Below are the code and all the weights of a small trained network. Each question names an input and a class and asks about switching units off, where a switched-off unit gives its printed mean instead of its output.

import numpy as np


def w(rows, s, z=0):
    codes = np.array(rows[::2]) - 128.0
    scale = np.full(codes.shape[1], s)
    scale[-1] = z or s
    return codes * scale


def f(y):
    return np.maximum(y, 0)


def log_softmax(a):
    a = a - a.max(-1, keepdims=True)
    return a - np.log(np.exp(a).sum(-1, keepdims=True))


def net(x, mask):
    res = np.array(x, float).reshape(1, 6) / 4 @ E
    y = f(res @ A[0][:, :-1].T + A[0][:, -1])
    res = res + np.where(mask, y, B[0][:, -1]) @ B[0][:, :-1]
    return log_softmax(res[-1] @ U[:, :-1].T + U[:, -1])


A, B = {}, {}
E = w([
[13,142,117,169,191,102,192,178,202,159,96],'x0',
[163,129,84,93,126,61,77,83,63,131,135],'x1',
[143,153,195,95,141,206,115,220,125,136,185],'x2',
[107,63,213,72,81,135,200,73,173,80,156],'x3',
[67,144,121,62,221,210,208,90,71,144,173],'x4',
[113,68,151,139,144,192,52,77,191,121,246],'x5',
],0.011)
A[0] = w([
[77,158,65,70,177,119,147,87,123,54,175,148],'N1',
[70,176,152,91,160,148,180,35,178,90,167,58],'N2',
[123,81,135,178,31,94,169,209,146,188,68,246],'N3',
[113,106,125,109,64,132,111,78,232,106,169,165],'N4',
[88,127,128,106,174,103,183,228,217,91,62,46],'N5',
[166,202,141,77,173,197,116,126,107,89,195,161],'N6',
[73,208,166,114,172,96,183,116,161,137,9,253],'N7',
[149,150,115,83,131,205,81,110,138,104,187,183],'N8',
[119,174,38,140,129,107,72,168,139,172,120,205],'N9',
[100,118,159,81,230,178,132,65,109,41,156,244],'N10',
[74,183,143,144,156,155,175,168,101,164,146,46],'N11',
],0.011,0.0038)
B[0] = w([
[125,108,85,102,120,136,188,80,137,222,184,202],'N1',
[87,96,106,96,104,113,201,97,211,134,157,213],'N2',
[89,179,144,77,161,119,64,87,129,72,89,230],'N3',
[146,109,186,181,142,126,84,84,165,108,124,213],'N4',
[72,219,125,178,214,163,78,116,66,52,166,223],'N5',
[148,63,174,41,104,175,95,249,70,166,141,216],'N6',
[87,182,73,103,147,143,93,80,83,63,130,255],'N7',
[158,41,176,146,93,160,109,206,108,197,132,216],'N8',
[163,154,145,181,130,100,113,144,152,217,84,233],'N9',
[161,88,49,67,79,147,158,164,179,187,151,239],'N10',
[62,159,116,153,143,167,107,140,110,151,174,198],'N11',
],0.012,0.016)
U = w([
[154,126,81,226,140,34,80,137,163,218,132,138],'0',
[37,191,148,162,154,143,162,157,129,76,156,2],'1',
[212,133,144,95,42,41,139,60,58,100,55,254],'2',
[144,28,229,175,67,125,91,62,211,99,212,76],'3',
[194,58,198,64,167,201,164,204,29,206,179,51],'4',
[81,58,118,75,166,127,254,43,150,196,165,55],'5',
],0.0099,0.0053)

Each question gives the input, the list of numbers given to net, and the class t.
The units are the neurons (one row each of A and B). Each row of codes is followed by its name. A weight is (code - 128) times the scale printed after its matrix; where a second scale follows, it is the last column's (A, B and U).
mask holds one flag per neuron, in row order. A switched-off neuron (its flag False) gives its mean, the last column of its row in B, instead of its output. The means were averaged over made-up inputs and are rounded, as every weight is.
A unit's drop is (log p(t) with every unit on - log p(t) with that unit switched off) / (log p(t) with every unit on - log p(t) with every unit switched off).
The circuit of an input: a set's keep is (log p(t) with only the set's units on - log p(t) with every unit switched off) / (log p(t) with every unit on - log p(t) with every unit switched off). Starting from all 11 units, units are removed one at a time, each time the one whose removal leaves the highest keep (on an exact tie, the one counted first), for as long as the keep stays at least 0.8.
circuit, biggest first: the units of the circuit, biggest drop first
unit that matters most: the unit with the biggest drop
k most important neurons: the k neurons with the biggest drops, biggest first
drop of u: that unit's drop, to one decimal
input [8,4,4,5,-8,2], class 1: circuit, biggest first -> [N5]
input [-8,-4,1,0,-4,-2], class 2: circuit, biggest first -> [N6 N11]
input [-6,7,-6,0,1,5], class 4: 3 most important neurons -> [N8 N2 N3]
input [5,-8,-8,-7,-1,6], class 1: 3 most important neurons -> [N5 N10 N8]
input [-2,-2,-1,2,1,3], class 3: 2 most important neurons -> [N4 N2]
input [0,5,5,2,-7,0], class 2: 4 most important neurons -> [N2 N8 N11 N3]
input [-4,-7,-5,-5,-6,-8], class 2: 2 most important neurons -> [N11 N3]
input [4,2,4,5,3,3], class 5: 2 most important neurons -> [N2 N1]
input [-1,-7,-3,-2,3,2], class 5: 2 most important neurons -> [N6 N2]
input [-7,8,6,-8,-4,-7], class 0: 2 most important neurons -> [N9 N7]
input [2,5,-5,3,-6,2], class 3: 2 most important neurons -> [N4 N7]
input [6,3,1,6,-7,1], class 1: drop of N5 -> 0.3
input [7,2,-8,1,-6,7], class 3: drop of N4 -> 1.3
input [3,2,-5,-7,4,-8], class 1: unit that matters most -> N7
input [7,0,4,3,4,-1], class 1: drop of N5 -> 4.8
